Here is a tiny trained network, its code and every weight. The questions are about switching its units off for an input and a target symbol, where a switched-off unit gives its printed mean instead of its output.

import numpy as np


def w(rows, s, z=0):
    codes = np.array(rows[::2]) - 128.0
    scale = np.full(codes.shape[1], s)
    scale[-1] = z or s
    return codes * scale


def norm(h):
    return h / np.sqrt((h * h).mean(-1, keepdims=True) + 1e-5)


def softmax(a):
    e = np.exp(a - a.max(-1, keepdims=True))
    return e / e.sum(-1, keepdims=True)


def log_softmax(a):
    a = a - a.max(-1, keepdims=True)
    return a - np.log(np.exp(a).sum(-1, keepdims=True))


def net(x, mask):
    ids = ['αεζθλξπτ'.index(c) for c in x.split()]
    T = len(ids)
    res = E[ids] + P[:T]
    u = 0
    for l in range(3):
        r = norm(res)
        for j in range(2):
            rows = slice(3 * j, 3 * j + 3)
            q, k, v = (r @ M[l][rows].T for M in (Q, K, V))
            z = softmax(np.where(np.tri(T) > 0, q @ k.T / 3**0.5, -1e9)) @ v
            o = O[l][rows]
            res = res + np.where(mask[u + j], z, o[:, -1]) @ o[:, :-1]
        u += 2
    return log_softmax(norm(res)[-1] @ U[:, :-1].T + U[:, -1])


Q, K, V, O = {}, {}, {}, {}
E = w([
[12,221,254],'α',
[172,149,182],'ε',
[167,121,190],'ζ',
[224,156,124],'θ',
[149,158,153],'λ',
[169,125,184],'ξ',
[88,5,193],'π',
[170,116,190],'τ',
],0.0076)
P = w([
[146,2,194],'0',
[125,126,174],'1',
[124,139,166],'2',
[121,141,161],'3',
[120,143,158],'4',
[118,144,156],'5',
[117,146,154],'6',
[120,148,152],'7',
[119,150,150],'8',
],0.0092)
Q[0] = w([
[42,75,66],'L0H0',
[123,97,108],'L0H0',
[200,185,143],'L0H0',
[224,143,56],'L0H1',
[212,150,163],'L0H1',
[95,67,1],'L0H1',
],0.0081)
K[0] = w([
[44,136,255],'L0H0',
[120,154,137],'L0H0',
[174,146,10],'L0H0',
[133,233,161],'L0H1',
[62,137,111],'L0H1',
[212,147,252],'L0H1',
],0.011)
V[0] = w([
[149,165,92],'L0H0',
[74,108,186],'L0H0',
[1,163,178],'L0H0',
[116,99,113],'L0H1',
[182,60,197],'L0H1',
[222,79,167],'L0H1',
],0.0069)
O[0] = w([
[31,134,140,90],'L0H0',
[227,145,83,173],'L0H0',
[207,236,9,113],'L0H0',
[139,145,103,120],'L0H1',
[225,64,152,254],'L0H1',
[241,2,97,205],'L0H1',
],0.0048,0.0059)
Q[1] = w([
[217,119,200],'L1H0',
[166,254,160],'L1H0',
[106,135,97],'L1H0',
[67,109,171],'L1H1',
[80,95,175],'L1H1',
[103,113,175],'L1H1',
],0.0097)
K[1] = w([
[2,149,145],'L1H0',
[39,95,161],'L1H0',
[183,126,144],'L1H0',
[54,112,101],'L1H1',
[49,113,98],'L1H1',
[33,98,110],'L1H1',
],0.0091)
V[1] = w([
[87,114,174],'L1H0',
[149,189,187],'L1H0',
[127,255,186],'L1H0',
[109,78,121],'L1H1',
[169,86,77],'L1H1',
[163,88,55],'L1H1',
],0.0081)
O[1] = w([
[112,197,138,165],'L1H0',
[170,181,148,255],'L1H0',
[188,205,254,135],'L1H0',
[148,129,106,129],'L1H1',
[166,87,86,177],'L1H1',
[159,26,67,111],'L1H1',
],0.0073,0.0032)
Q[2] = w([
[180,91,141],'L2H0',
[65,112,166],'L2H0',
[75,144,129],'L2H0',
[229,86,249],'L2H1',
[69,101,88],'L2H1',
[100,96,84],'L2H1',
],0.016)
K[2] = w([
[86,188,160],'L2H0',
[191,117,147],'L2H0',
[173,101,99],'L2H0',
[152,180,250],'L2H1',
[118,149,29],'L2H1',
[158,138,52],'L2H1',
],0.014)
V[2] = w([
[98,140,95],'L2H0',
[139,159,177],'L2H0',
[18,161,96],'L2H0',
[131,2,102],'L2H1',
[81,203,213],'L2H1',
[81,46,170],'L2H1',
],0.0079)
O[2] = w([
[168,97,142,81],'L2H0',
[56,107,93,145],'L2H0',
[211,40,129,2],'L2H0',
[106,253,185,130],'L2H1',
[99,59,7,145],'L2H1',
[102,193,107,136],'L2H1',
],0.0063,0.0076)
U = w([
[180,101,251,143],'α',
[143,223,131,207],'ε',
[162,112,120,8],'ζ',
[30,100,139,152],'θ',
[166,213,12,55],'λ',
[176,116,113,1],'ξ',
[129,97,66,186],'π',
[164,110,123,2],'τ',
],0.015,0.007)

Each question gives the input, a string of symbols that net reads in full, and the target symbol t.
The units are the heads (3 rows each of Q, K, V and O). Each row of codes is followed by its name. A weight is (code - 128) times the scale printed after its matrix; where a second scale follows, it is the last column's (O and U).
mask holds one flag per head, layer by layer. A switched-off head (its flag False) gives its mean, the last column of its rows in O, instead of its output. The means were averaged over made-up inputs and are rounded, as every weight is.
A unit's drop is (log p(t) with every unit on - log p(t) with that unit switched off) / (log p(t) with every unit on - log p(t) with every unit switched off).
The circuit of an input: a set's keep is (log p(t) with only the set's units on - log p(t) with every unit switched off) / (log p(t) with every unit on - log p(t) with every unit switched off). Starting from all 6 units, units are removed one at a time, each time the one whose removal leaves the highest keep (on an exact tie, the one counted first), for as long as the keep stays at least 0.8.
circuit, biggest first: the units of the circuit, biggest drop first
unit that matters most: the unit with the biggest drop
which heads matter: for each layer, one digit per head in row order, 1 if its drop is at least 0.15 and else 0, layers parted by /
drop when u is switched off: that unit's drop, to one decimal
input λ θ λ θ λ λ λ α ξ, target θ: which heads matter : 11 / 00 / 01
input π ζ λ α τ, target π: circuit, biggest first : [L2H1]
input λ θ λ θ ξ λ α τ, target θ: circuit, biggest first : [L0H0; L2H1]
input λ ζ α ξ ζ ξ λ, target λ: which heads matter : 01 / 00 / 11
input π π τ α, target π: which heads matter : 10 / 00 / 01
input α λ ε λ θ λ, target θ: circuit, biggest first : [L0H0; L2H1; L0H1]
input α ξ λ λ τ π λ, target π: which heads matter : 01 / 11 / 01
input λ ε α θ, target θ: circuit, biggest first : [L0H0; L0H1; L2H1]
input ε ε ξ α, target α: circuit, biggest first : [L1H0; L0H1; L0H0; L2H1]
input θ θ ε θ λ θ α λ λ, target θ: which heads matter : 10 / 00 / 01
input θ π λ λ λ θ ξ π, target ε: circuit, biggest first : [L2H1; L0H0; L1H0]
input α ζ ζ τ, target π: circuit, biggest first : [L2H1; L0H1; L1H1]
input τ α θ θ λ λ ζ ε, target θ: which heads matter : 10 / 00 / 01
input θ λ θ λ ζ ε α ζ, target θ: unit that matters most : L0H0
input ζ α λ α λ λ ζ λ θ, target α: which heads matter : 10 / 10 / 01
input τ ε ζ π ε α, target π: circuit, biggest first : [L2H1; L0H0; L0H1]
input θ λ θ λ α, target θ: which heads matter : 11 / 00 / 01
input λ π ξ α ξ λ π θ θ, target θ: circuit, biggest first : [L0H0; L2H1; L0H1]
input λ θ π ε τ π α ζ, target π: which heads matter : 00 / 00 / 01
input λ α λ ξ θ λ ξ τ, target θ: which heads matter : 10 / 00 / 01
input ε ζ α, target α: circuit, biggest first : [L1H0; L2H1; L0H1; L0H0]
input θ λ ζ λ π τ π, target ε: drop when L2H1 is switched off : 1.0
input λ α ε λ λ, target λ: drop when L0H1 is switched off : 0.6
input λ λ λ λ α α θ, target α: drop when L1H1 is switched off : -0.5
input λ λ λ τ ε α θ ζ, target θ: drop when L0H0 is switched off : 0.8
